Below is a small trained network, with its code and all its weights. Each question gives an input and a target symbol and asks what happens when units are switched off, that is, made to give their printed mean instead of their output.

import numpy as np


def w(rows, s, z=0):
    codes = np.array(rows[::2]) - 128.0
    scale = np.full(codes.shape[1], s)
    scale[-1] = z or s
    return codes * scale


def norm(h):
    return h / np.sqrt((h * h).mean(-1, keepdims=True) + 1e-5)


def f(y):
    return y / 2 * (1 + np.tanh(0.7978845608 * (y + 0.044715 * y**3)))


def softmax(a):
    e = np.exp(a - a.max(-1, keepdims=True))
    return e / e.sum(-1, keepdims=True)


def log_softmax(a):
    a = a - a.max(-1, keepdims=True)
    return a - np.log(np.exp(a).sum(-1, keepdims=True))


def net(x, mask):
    ids = ['βεηθλξπστψω'.index(c) for c in x.split()]
    T = len(ids)
    res = E[ids] + P[:T]
    q, k, v = (norm(res) @ M[0].T for M in (Q, K, V))
    z = softmax(np.where(np.tri(T) > 0, q @ k.T / 4**0.5, -1e9)) @ v
    res = res + np.where(mask[0], z, O[0][:, -1]) @ O[0][:, :-1]
    y = f(norm(res) @ A[0][:, :-1].T + A[0][:, -1])
    res = res + np.where(mask[1:13], y, B[0][:, -1]) @ B[0][:, :-1]
    return log_softmax(norm(res)[-1] @ U[:, :-1].T + U[:, -1])


Q, K, V, O, A, B = {}, {}, {}, {}, {}, {}
E = w([
[152,133,179,3,16],'β',
[96,144,179,120,93],'ε',
[198,90,81,48,175],'η',
[124,176,93,155,90],'θ',
[115,154,141,86,168],'λ',
[116,15,242,176,146],'ξ',
[112,191,97,131,129],'π',
[98,147,172,121,94],'σ',
[149,168,33,140,121],'τ',
[150,140,73,126,112],'ψ',
[193,66,201,108,42],'ω',
],0.017)
P = w([
[141,120,181,179,166],'0',
[84,129,103,139,128],'1',
[157,248,89,54,39],'2',
[124,96,163,135,140],'3',
[51,88,71,82,98],'4',
[113,219,105,93,63],'5',
[124,93,164,133,139],'6',
],0.014)
Q[0] = w([
[143,206,168,94,79],'head 0',
[10,61,117,113,127],'head 0',
[156,129,172,252,209],'head 0',
[95,141,86,101,142],'head 0',
],0.016)
K[0] = w([
[64,119,104,118,96],'head 0',
[132,115,210,63,144],'head 0',
[188,252,139,202,151],'head 0',
[90,123,144,115,162],'head 0',
],0.018)
V[0] = w([
[202,142,66,107,110],'head 0',
[136,158,96,136,202],'head 0',
[181,9,140,139,173],'head 0',
[148,124,136,45,205],'head 0',
],0.011)
O[0] = w([
[246,165,107,170,161,149],'head 0',
[129,122,150,102,171,3],'head 0',
[174,49,83,68,103,121],'head 0',
[146,134,145,61,192,133],'head 0',
],0.014,0.0022)
A[0] = w([
[100,113,32,153,182,252],'neuron 0',
[90,162,113,65,25,74],'neuron 1',
[173,179,194,106,88,188],'neuron 2',
[100,49,141,88,91,122],'neuron 3',
[222,24,121,113,132,69],'neuron 4',
[175,79,233,138,162,103],'neuron 5',
[226,102,179,53,135,111],'neuron 6',
[133,196,45,94,102,161],'neuron 7',
[62,111,163,170,101,73],'neuron 8',
[106,3,200,181,242,84],'neuron 9',
[122,154,89,210,170,131],'neuron 10',
[102,188,86,154,206,171],'neuron 11',
],0.012,0.0038)
B[0] = w([
[129,194,145,60,92,186],'neuron 0',
[108,158,54,134,139,253],'neuron 1',
[135,114,141,81,187,244],'neuron 2',
[170,160,168,105,144,221],'neuron 3',
[94,185,138,171,174,253],'neuron 4',
[134,101,126,130,102,186],'neuron 5',
[77,107,135,157,159,242],'neuron 6',
[179,96,131,156,118,231],'neuron 7',
[107,110,98,166,159,176],'neuron 8',
[115,10,96,207,34,180],'neuron 9',
[142,131,145,100,44,169],'neuron 10',
[149,114,147,44,102,199],'neuron 11',
],0.014,0.0053)
U = w([
[156,171,84,200,190,140],'β',
[51,126,83,168,150,129],'ε',
[160,82,76,122,227,218],'η',
[119,170,169,185,84,39],'θ',
[74,115,147,13,146,32],'λ',
[100,1,94,84,99,181],'ξ',
[94,165,222,112,108,5],'π',
[55,126,85,173,151,122],'σ',
[203,94,223,161,121,238],'τ',
[223,125,182,101,94,30],'ψ',
[180,33,24,184,81,229],'ω',
],0.011,0.0028)

Each question gives the input, a string of symbols that net reads in full, and the target symbol t.
The units are the heads (4 rows each of Q, K, V and O) and the neurons (one row each of A and B). Each row of codes is followed by its name. A weight is (code - 128) times the scale printed after its matrix; where a second scale follows, it is the last column's (O, A, B and U).
mask holds one flag per unit, heads first, then neurons. A switched-off unit (its flag False) gives its mean, the last column of its rows in O or B, instead of its output. The means were averaged over made-up inputs and are rounded, as every weight is.
A unit's drop is (log p(t) with every unit on - log p(t) with that unit switched off) / (log p(t) with every unit on - log p(t) with every unit switched off).
The circuit of an input: a set's keep is (log p(t) with only the set's units on - log p(t) with every unit switched off) / (log p(t) with every unit on - log p(t) with every unit switched off). Starting from the 12 units with the biggest drops (on a tie, the unit counted first), units are removed one at a time, each time the one whose removal leaves the highest keep (on an exact tie, the one counted first), for as long as the keep stays at least 0.8.
units of the circuit, in order: the units of the circuit, biggest drop first
k most important neurons: the k neurons with the biggest drops, biggest first
drop of u: that unit's drop, to one decimal
input ω λ λ ψ θ, target λ: units of the circuit, in order	head 0
input ξ ψ θ ξ ψ η, target ψ: units of the circuit, in order	head 0; neuron 1; neuron 11
input ε η π ψ η σ, target η: units of the circuit, in order	head 0; neuron 6
input λ λ ω, target λ: units of the circuit, in order	head 0; neuron 2
input λ η π η ψ, target η: units of the circuit, in order	head 0; neuron 4
input π ω ω η τ, target η: units of the circuit, in order	head 0; neuron 4
input ω ω ε ψ, target β: 2 most important neurons	neuron 4; neuron 9
input λ π π λ, target ξ: 2 most important neurons	neuron 9; neuron 4
input ω θ ψ ε, target σ: 2 most important neurons	neuron 8; neuron 1
input ω π λ ω ξ ε σ, target ε: 2 most important neurons	neuron 8; neuron 1
input ω ξ π ξ ω π, target ω: 2 most important neurons	neuron 7; neuron 4
input ω ω τ π ψ η, target ψ: drop of head 0	1.9
input ω θ ε η τ, target η: drop of head 0	1.4
input η ω τ, target ω: most important neuron	neuron 7
input η ω β ε, target ε: drop of head 0	0.9
